(in the rows, 128 means zero)
Each row is followed by its class.
[ 65 110 142   4  98 170 151 134 116 108 175 107 123 106 141 135 130 115
 134 153 131 147 131 119 142 125 117 122 117  21 127 114 108 154 206  87
 128  83 121 116 106 137 132  98 131 114 150  67 107 162] | J437
[ 96  94 124  88 113 144 152 100 114 154 136 128 106 103 102 124 146  93
 120 141 130 142 120 136 115 148  89 118 165  65 153 112 136 136 158 131
  74 123  92 121 144 153 158 107 137  90 149  75 120 135] | J437
[110 102 130 102  93 131 136 146 132  94 161 120  91 122 133 135 128 149
 130 150 100 131 140 136 127 117 104 132 107  97 151 118  76 151 159  99
 122  91 122 131 145  66 124 108 109 124 148  88 103 148] | J772
[142 110 132  80 102 131 154 126 130 135  99 122 155 124 128 124 108 158
  97 160 135 134  93 136 133 133 120 152 149 143 167 114  89 120 131 115
 126 135 108 121 126 131 142 116 105 136 172  81 106 147] | J416
[104 116 132  21  80 154 136 169 112  70 185 100 166  96 122 117  70 147
  87 184 126 140 145 115 129 133 120 141 135  89 158 134  88 156 162 112
 130  59  72 147 144 108 167  98 110 127 171  83  62 159] | J416
[103 120 146  72 113 154 150 151  98 163 164  99 163 108 133 134  89 121
 109 183 122 128 156 104 125 180 127 110 121  68 133 138 132 152 159 115
 132  89  85 142 167 137 129 125 155 105 137 125  76 142] | J772
[105 117 108  45 145 154 134 107 132  94 138 126 113 102 144 133 136  88
 148  84 153 165 140 134 139 166 104 128 166  67 137 123 162 136 170 143
 121 114  99 139 107 197 117 120 151 108 153 107 148 136] | J416
[ 78  59 126 104 111 161 138 106 115 163 116 122 108 101 154 145 147  99
 172 144 115 140 113 144 113 189  96  92 141  30 134 115 117 145 174 119
  70 113 130 133 165 158 116 107 161  83 142  89 139 134] | J437
[132 128 135 118 132 120 116 150 118 111 150 120 135 118 127 125 120 118
 123 150 127 107 148 130 126 165 130 127 108 117 121 137 145 127 136 126
 116 113 116 121 148 113 116 114 125 129 131 149 107 130] | J772
[114  94 168  85 113 144 150 153 111 126 145 115 167 108 124 127  82 154
 120 159 130 145 130  99 145 176 119 131 133 112 178 137  90 148 132 123
 124  80  77 138 210 179 149 147 118 109 168  93  80 154] | J416
[ 63 105 161  35 102 170 144 167 101 160 154  85 154 105 144 127  96 125
 124 243 108 113 148 128 122 159 113  93 111  19 119 128 113 151 184  90
  89  83 106 133 163 132 128  81 155 103 149  88  82 149] | J437
[175 141 116 195  95  91 134 113 152 179  80 153 149 142 119 115  82 180
 103 122 135 142  87 115 118 128 139 156 161 236 138 131  89 101  95 156
 168 145 129 128  95 123 131 132 126 146 124 129 124 103] | J416
[153 177 110  32 111 122 148 143  85 110 181 116 144  99  78  96  89  84
  42 176 123 122 152 131 125  70 100 163 105 132 146 138 169 134 134 137
  99  97  70 122 141  91 185 106  72 152 126 131  62 122] | J416
[ 63 132 151  62 118 180 149 128  88 165 190 115 134  98 119 130 111 108
 140 173 127 153 150  89 117 143 126 102 118  42 129 126 136 166 150 112
 123  94 108 133 189 184 125 128 154 106 120 115  80 155] | J437
[126 115 142  68 124 146 142 151  97  99 154 125 159 119 126 145 121 153
 117 163 127 136 125 109 141 134 123 140 121 116 159 116  91 143 137  87
 148  96 103 123 175 152 127 137  95 128 157  94  93 160] | J437
[106 101 145  81  87 151 153 100 124 204 126 114 131 112 114 128 124 125
 105 176 124 136  97 126 114 132 102 128 155  81 140 116 113 128 152 114
  97 128 127 125 128 125 146 106 132 111 143  60 109 137] | J437
[ 87 103 162  86 105 166 161 149 108 167 130 109 151 120 136 130 119 138
 140 207 104 121 136 115 126 162 129  99 123  68 130 118  94 145 153  90
 104 109 112 123 177 167 126 115 134 102 149  89  87 146] | J772
[131 139 128  67 126 141 150 146 108 123 164 144 168 111 138 116  74 141
  92 142 154 152 145 110 130 147 149 153 143 145 129 146 128 146 119 126
 147  84  70 142 132 164 143 119 150 139 146 143  78 126] | J416
[ 87 130 168  65 109 169 155 145 107 173 156 102 147 131 130 127 107 136
 136 191 119 139 124  98 127  89 139 122 125  81 124 130  98 154 153  93
 140  93 128 125 143 150 118 109 152 118 150  85  83 153] | J772
[119 119 149  52  95 145 157 129 120 129 148 123 178 107 144 128  72 164
 108 152 142 167 119 101 142 155 142 144 159 122 154 126  83 152 140 123
 164  88  88 142 138 173 133 123 137 124 172  86  82 127] | J416
[ 94 104 142  99  93 149 147 120 104 191 151 111 119 104  97 126 103 105
 112 195 108 122 123 126 106 126  95 118 129  69 149 123 129 129 149 106
  75 119 107 120 174 113 153 109 119 103 138  82  99 137] | J437
[154  91 106  69 150 123 105 155 114  61  94 105 107 122 111 137 207  75
 126 150 105  85 142 171 141 166  74 114 108  48 170  86 130 112 162  37
  29 148 117 102 184 101 173 136  62  91 176  75 135 139] | J437
